Below are the code and all the weights of a small trained network. Each question names an input and a class and asks about switching units off, where a switched-off unit gives its printed mean instead of its output.

import numpy as np


def w(rows, s, z=0):
    codes = np.array(rows[::2]) - 128.0
    scale = np.full(codes.shape[1], s)
    scale[-1] = z or s
    return codes * scale


def f(y):
    return y / 2 * (1 + np.tanh(0.7978845608 * (y + 0.044715 * y**3)))


def log_softmax(a):
    a = a - a.max(-1, keepdims=True)
    return a - np.log(np.exp(a).sum(-1, keepdims=True))


def net(x, mask):
    res = np.array(x, float).reshape(1, 5) / 4 @ E
    y = f(res @ A[0][:, :-1].T + A[0][:, -1])
    res = res + np.where(mask, y, B[0][:, -1]) @ B[0][:, :-1]
    return log_softmax(res[-1] @ U[:, :-1].T + U[:, -1])


A, B = {}, {}
E = w([
[111,144,129,120,37,63,143,169,140,76,29,111],'x0',
[220,156,187,72,97,140,148,101,114,75,82,58],'x1',
[161,57,99,70,123,39,138,104,124,93,183,101],'x2',
[130,165,218,38,59,158,42,146,163,132,157,248],'x3',
[70,42,147,132,110,169,130,140,56,111,181,149],'x4',
],0.011)
A[0] = w([
[90,36,121,74,124,99,132,88,74,118,157,189,80],'neuron 0',
[108,53,88,80,109,93,174,128,211,190,104,175,80],'neuron 1',
[112,34,132,168,250,137,111,2,83,110,204,171,221],'neuron 2',
[29,115,158,138,141,20,132,60,234,209,140,144,107],'neuron 3',
[103,115,103,165,150,135,175,106,91,80,112,71,109],'neuron 4',
[95,99,195,26,43,218,81,118,80,130,149,174,254],'neuron 5',
],0.0066,0.0037)
B[0] = w([
[152,111,165,60,136,160,183,218,137,105,132,139,191],'neuron 0',
[104,108,146,104,118,66,57,199,143,115,127,127,152],'neuron 1',
[119,148,147,132,146,124,245,73,88,100,221,96,254],'neuron 2',
[174,123,102,195,84,124,57,151,87,90,210,178,172],'neuron 3',
[103,113,108,77,154,178,160,167,62,75,151,110,183],'neuron 4',
[165,112,51,71,209,202,177,123,114,182,40,125,252],'neuron 5',
],0.011,0.012)
U = w([
[79,33,134,63,132,139,126,165,68,154,118,122,16],'0',
[26,53,94,128,134,136,115,183,31,118,120,52,129],'1',
[136,86,133,176,104,2,95,137,110,185,221,156,102],'2',
[127,114,153,119,198,142,147,57,170,166,140,140,23],'3',
[132,190,80,140,105,55,102,130,169,62,29,99,123],'4',
[98,74,179,141,108,122,112,114,149,116,142,88,2],'5',
[60,177,110,150,72,101,78,159,165,65,128,149,122],'6',
[163,165,142,92,151,167,250,47,97,123,113,14,227],'7',
],0.0081,0.004)

Each question gives the input, the list of numbers given to net, and the class t.
The units are the neurons (one row each of A and B). Each row of codes is followed by its name. A weight is (code - 128) times the scale printed after its matrix; where a second scale follows, it is the last column's (A, B and U).
mask holds one flag per neuron, in row order. A switched-off neuron (its flag False) gives its mean, the last column of its row in B, instead of its output. The means were averaged over made-up inputs and are rounded, as every weight is.
A unit's drop is (log p(t) with every unit on - log p(t) with that unit switched off) / (log p(t) with every unit on - log p(t) with every unit switched off).
The circuit of an input: a set's keep is (log p(t) with only the set's units on - log p(t) with every unit switched off) / (log p(t) with every unit on - log p(t) with every unit switched off). Starting from all 6 units, units are removed one at a time, each time the one whose removal leaves the highest keep (on an exact tie, the one counted first), for as long as the keep stays at least 0.8.
circuit, biggest first: the units of the circuit, biggest drop first
top k neurons: the k neurons with the biggest drops, biggest first
drop of u: that unit's drop, to one decimal
input [6,-2,7,-1,-3], class 2: circuit, biggest first => neuron 5
input [1,-5,-4,-5,-7], class 6: circuit, biggest first => neuron 5; neuron 2
input [5,-3,-3,-4,1], class 1: top 2 neurons => neuron 2; neuron 4
input [1,-7,-3,4,-2], class 2: top 2 neurons => neuron 3; neuron 4
input [8,0,3,-7,2], class 1: top 2 neurons => neuron 2; neuron 4
input [3,-6,0,-3,-1], class 2: circuit, biggest first => neuron 5; neuron 3
input [1,3,-1,-5,1], class 1: top 3 neurons => neuron 2; neuron 5; neuron 4
input [7,0,-8,2,2], class 4: top 3 neurons => neuron 2; neuron 4; neuron 0
input [-2,-5,-6,-7,-4], class 1: top 3 neurons => neuron 5; neuron 4; neuron 3
input [6,-3,-4,-6,-3], class 4: top 3 neurons => neuron 2; neuron 5; neuron 0
input [5,-6,-5,-1,-7], class 6: top 2 neurons => neuron 5; neuron 3
input [6,-4,-8,5,-3], class 4: top 4 neurons => neuron 2; neuron 5; neuron 4; neuron 0
input [-4,1,5,7,2], class 7: top 2 neurons => neuron 5; neuron 2
input [6,-7,4,2,-4], class 2: circuit, biggest first => neuron 3
input [-5,-6,7,-1,0], class 2: top 2 neurons => neuron 5; neuron 3
input [-2,2,-1,7,6], class 7: drop of neuron 1 => 0.1
input [4,0,7,-6,1], class 1: drop of neuron 2 => 0.2
input [-3,-5,4,6,-8], class 2: drop of neuron 3 => 0.1
